-54,-57,-16,-32,-52,-52,50,3,-50,29,32,-9,36,-31,51,26,-18,52,-57,51,49,15,29,-57,-53,41,-57 : Gipeb
-54,-51,-16,-13,-52,-52,50,3,-50,29,32,-16,36,-31,51,26,-18,52,-57,29,49,15,29,52,-13,22,8 : roz
-54,-51,-16,-32,-52,-52,50,3,-50,29,32,-9,36,-31,51,26,-18,52,-57,29,49,15,29,29,-13,22,29 : zil
-54,-51,-16,-32,-52,-52,50,-52,-52,29,32,-9,36,-31,51,26,-18,52,-57,-52,49,15,29,29,-32,22,8 : rim
find: -54,-51,-16,-13,-52,-52,50,3,-50,29,32,-16,36,-31,51,26,-18,52,-57,29,49,15,29,52,-13,22,8 => roz
find: -54,-57,-16,-32,-52,-52,50,3,-50,29,32,-9,36,-31,51,26,-18,52,-57,51,49,15,29,-57,-53,41,-57 => Gipeb
find: -54,-51,-16,-32,-52,-52,50,-52,-52,29,32,-9,36,-31,51,26,-18,52,-57,-52,49,15,29,29,-32,22,8 => rim

-16,-23,-34,-36,-38,-23 : tofa
25,21,25,21,25,17 : ziler
27,14,6,4,36,15 : ronev
32,25,32,34,44,32 : Finel
18,21,26,21,35,19 : buzef
21,21,26,21,-16,-9 : bulu
18,21,26,21,3,5 : ziteb
1,-13,-19,-9,-7,-6 : Gufa
dup Finel:  => 32
dup buzef:  => 21
dup bulu:  => 21
dup tofa:  => -23

37,-8,-19,1,16,-28,-6,0,-6,-6 -> Netir
32,29,-18,-32,41,-3,37,42,17,-17 -> ratug
12,46,-19,-37,27,4,19,55,2,-16 -> gutus
-6,47,-24,-46,-5,22,-15,45,-16,-30 -> revem
-27,35,11,-11,4,36,0,39,-37,19 -> kolo
36,13,-5,-18,53,36,56,36,-8,6 -> teli
dup teli:  => 36
dup Netir:  => -6

-43,-5,-1,18,-50,43,42,22,-12 = Nutu
-36,40,-9,17,-26,-21,-28,9,56 = dabaf
-36,40,-9,-26,-26,-26,-28,9,-36 = Lok
find: -36,40,-9,-26,-26,-26,-28,9,-36 => Lok
find: -36,40,-9,17,-26,-21,-28,9,56 => dabaf

